Below are the code and all the weights of a small trained network. Each question names an input and a target symbol and asks about switching units off, where a switched-off unit gives its printed mean instead of its output.

import numpy as np


def w(rows, s, z=0):
    codes = np.array(rows[::2]) - 128.0
    scale = np.full(codes.shape[1], s)
    scale[-1] = z or s
    return codes * scale


def norm(h):
    return h / np.sqrt((h * h).mean(-1, keepdims=True) + 1e-5)


def f(y):
    return y / 2 * (1 + np.tanh(0.7978845608 * (y + 0.044715 * y**3)))


def softmax(a):
    e = np.exp(a - a.max(-1, keepdims=True))
    return e / e.sum(-1, keepdims=True)


def log_softmax(a):
    a = a - a.max(-1, keepdims=True)
    return a - np.log(np.exp(a).sum(-1, keepdims=True))


def net(x, mask):
    ids = ['αβεζηθξπστφψ'.index(c) for c in x.split()]
    T = len(ids)
    res = E[ids] + P[:T]
    u = 0
    for l in range(2):
        q, k, v = (norm(res) @ M[l].T for M in (Q, K, V))
        z = softmax(np.where(np.tri(T) > 0, q @ k.T / 3**0.5, -1e9)) @ v
        res = res + np.where(mask[u], z, O[l][:, -1]) @ O[l][:, :-1]
        u += 1
        y = f(norm(res) @ A[l][:, :-1].T + A[l][:, -1])
        res = res + np.where(mask[u : u + 4], y, B[l][:, -1]) @ B[l][:, :-1]
        u += 4
    return log_softmax(norm(res)[-1] @ U[:, :-1].T + U[:, -1])


Q, K, V, O, A, B = {}, {}, {}, {}, {}, {}
E = w([
[142,114,133],'α',
[183,250,156],'β',
[189,215,40],'ε',
[135,115,216],'ζ',
[103,94,127],'η',
[97,145,147],'θ',
[132,112,132],'ξ',
[236,144,194],'π',
[125,79,127],'σ',
[138,161,88],'τ',
[131,112,133],'φ',
[102,142,144],'ψ',
],0.022)
P = w([
[220,75,2],'0',
[139,106,114],'1',
[158,103,115],'2',
[159,98,113],'3',
[164,100,110],'4',
[156,98,119],'5',
[169,90,115],'6',
[159,97,111],'7',
[167,95,112],'8',
[183,86,115],'9',
[192,86,117],'10',
[194,83,112],'11',
[180,80,116],'12',
[199,73,110],'13',
],0.0034)
Q[0] = w([
[244,163,110],'L0H0',
[246,154,128],'L0H0',
[188,189,254],'L0H0',
],0.0076)
K[0] = w([
[217,148,194],'L0H0',
[234,74,155],'L0H0',
[254,114,175],'L0H0',
],0.0074)
V[0] = w([
[3,167,26],'L0H0',
[106,141,185],'L0H0',
[182,65,221],'L0H0',
],0.0043)
O[0] = w([
[252,154,149,4],'L0H0',
[12,141,122,139],'L0H0',
[67,224,178,226],'L0H0',
],0.0028,0.0022)
A[0] = w([
[146,231,150,176],'L0N0',
[203,109,254,255],'L0N1',
[167,38,178,50],'L0N2',
[88,41,140,67],'L0N3',
],0.006,0.0031)
B[0] = w([
[172,106,152,166],'L0N0',
[85,120,137,253],'L0N1',
[93,248,131,165],'L0N2',
[136,186,203,153],'L0N3',
],0.011,0.0051)
Q[1] = w([
[34,5,144],'L1H0',
[7,29,131],'L1H0',
[139,106,155],'L1H0',
],0.012)
K[1] = w([
[135,6,57],'L1H0',
[110,13,27],'L1H0',
[62,76,123],'L1H0',
],0.012)
V[1] = w([
[198,13,123],'L1H0',
[215,124,254],'L1H0',
[229,153,119],'L1H0',
],0.0062)
O[1] = w([
[70,45,205,2],'L1H0',
[253,166,229,202],'L1H0',
[244,179,188,135],'L1H0',
],0.005,0.0006)
A[1] = w([
[130,158,30,2],'L1N0',
[88,116,146,135],'L1N1',
[249,103,100,91],'L1N2',
[135,48,125,21],'L1N3',
],0.014,0.0048)
B[1] = w([
[113,136,249,149],'L1N0',
[201,222,80,251],'L1N1',
[50,1,86,254],'L1N2',
[61,191,173,121],'L1N3',
],0.0086,0.0032)
U = w([
[70,145,92,92],'α',
[253,167,140,69],'β',
[187,132,28,195],'ε',
[71,119,250,77],'ζ',
[159,156,142,78],'η',
[90,154,146,67],'θ',
[75,137,38,87],'ξ',
[185,83,187,251],'π',
[155,170,84,95],'σ',
[65,60,82,253],'τ',
[21,114,149,121],'φ',
[140,167,93,105],'ψ',
],0.02,0.0075)

Each question gives the input, a string of symbols that net reads in full, and the target symbol t.
The units are the heads (3 rows each of Q, K, V and O) and the neurons (one row each of A and B). Each row of codes is followed by its name. A weight is (code - 128) times the scale printed after its matrix; where a second scale follows, it is the last column's (O, A, B and U).
mask holds one flag per unit, layer by layer, with each layer's heads first. A switched-off unit (its flag False) gives its mean, the last column of its rows in O or B, instead of its output. The means were averaged over made-up inputs and are rounded, as every weight is.
A unit's drop is (log p(t) with every unit on - log p(t) with that unit switched off) / (log p(t) with every unit on - log p(t) with every unit switched off).
The circuit of an input: a set's keep is (log p(t) with only the set's units on - log p(t) with every unit switched off) / (log p(t) with every unit on - log p(t) with every unit switched off). Starting from all 10 units, units are removed one at a time, each time the one whose removal leaves the highest keep (on an exact tie, the one counted first), for as long as the keep stays at least 0.8.
units of the circuit, in order: the units of the circuit, biggest drop first
most important unit: the unit with the biggest drop
k most important neurons: the k neurons with the biggest drops, biggest first
k most important neurons of layer l: the k neurons of layer l with the biggest drops, biggest first
input θ τ ψ τ θ, target π: 3 most important neurons of layer 0 -> (L0N2; L0N0; L0N1)
input θ φ ξ φ ψ α ξ τ, target τ: units of the circuit, in order -> (L1N2; L0N2; L0N1; L1N0)
input ε β σ, target β: units of the circuit, in order -> (L0N2; L1N2; L1N1)
input ψ ζ σ ε τ η π η, target ζ: units of the circuit, in order -> (L0N3; L1N2)
input θ β π φ ψ θ ψ, target π: 3 most important neurons -> (L0N0; L0N2; L0N1)
input ε φ τ σ ε φ π φ ζ ψ ψ ψ θ, target β: units of the circuit, in order -> (L1N2; L1N1; L0N1; L0N2)
input ε σ σ ψ τ β ζ ψ ψ, target β: most important unit -> L0N3
input ζ ε φ σ, target ε: 4 most important neurons -> (L0N2; L0N3; L0N0; L1N1)
input θ β σ, target π: units of the circuit, in order -> (L0H0; L0N3)
input ε ζ σ τ θ, target β: 3 most important neurons of layer 0 -> (L0N3; L0N1; L0N0)
input φ π β ε η α α ξ α ψ ψ ψ, target ξ: 3 most important neurons of layer 0 -> (L0N0; L0N2; L0N1)
input η φ φ ψ, target τ: 4 most important neurons -> (L0N0; L0N2; L0N3; L1N0)
input θ ψ ζ α ε β π ξ τ σ θ ψ θ, target π: 2 most important neurons of layer 0 -> (L0N3; L0N2)
input ε β ξ π ψ α ψ β η, target β: units of the circuit, in order -> (L1N2; L1N1; L0N1)
input σ θ ξ ψ ζ ψ β π ψ τ τ ε σ η, target φ: units of the circuit, in order -> (L1H0; L0N0; L0N3; L1N2)
input ψ ψ ζ π ψ, target ζ: most important unit -> L0H0
input ψ β φ ψ ψ σ α τ σ σ ξ θ, target ζ: units of the circuit, in order -> (L0H0; L1H0; L1N2)
input θ η β ψ θ ζ σ ζ ε ψ, target π: 4 most important neurons -> (L0N3; L0N2; L0N0; L0N1)
input η ψ ψ ξ ψ ξ σ ψ τ ζ β φ θ, target τ: units of the circuit, in order -> (L1H0; L0N2)
input θ ζ σ σ ψ β θ ξ θ σ θ τ π η, target π: units of the circuit, in order -> (L0H0; L1N2)
input ψ α φ ψ ζ σ β φ ε ψ τ φ θ, target ζ: units of the circuit, in order -> (L0H0; L0N2; L1N2)
input ε ψ φ ζ ψ ψ ψ, target β: 3 most important neurons -> (L1N2; L1N1; L0N2)
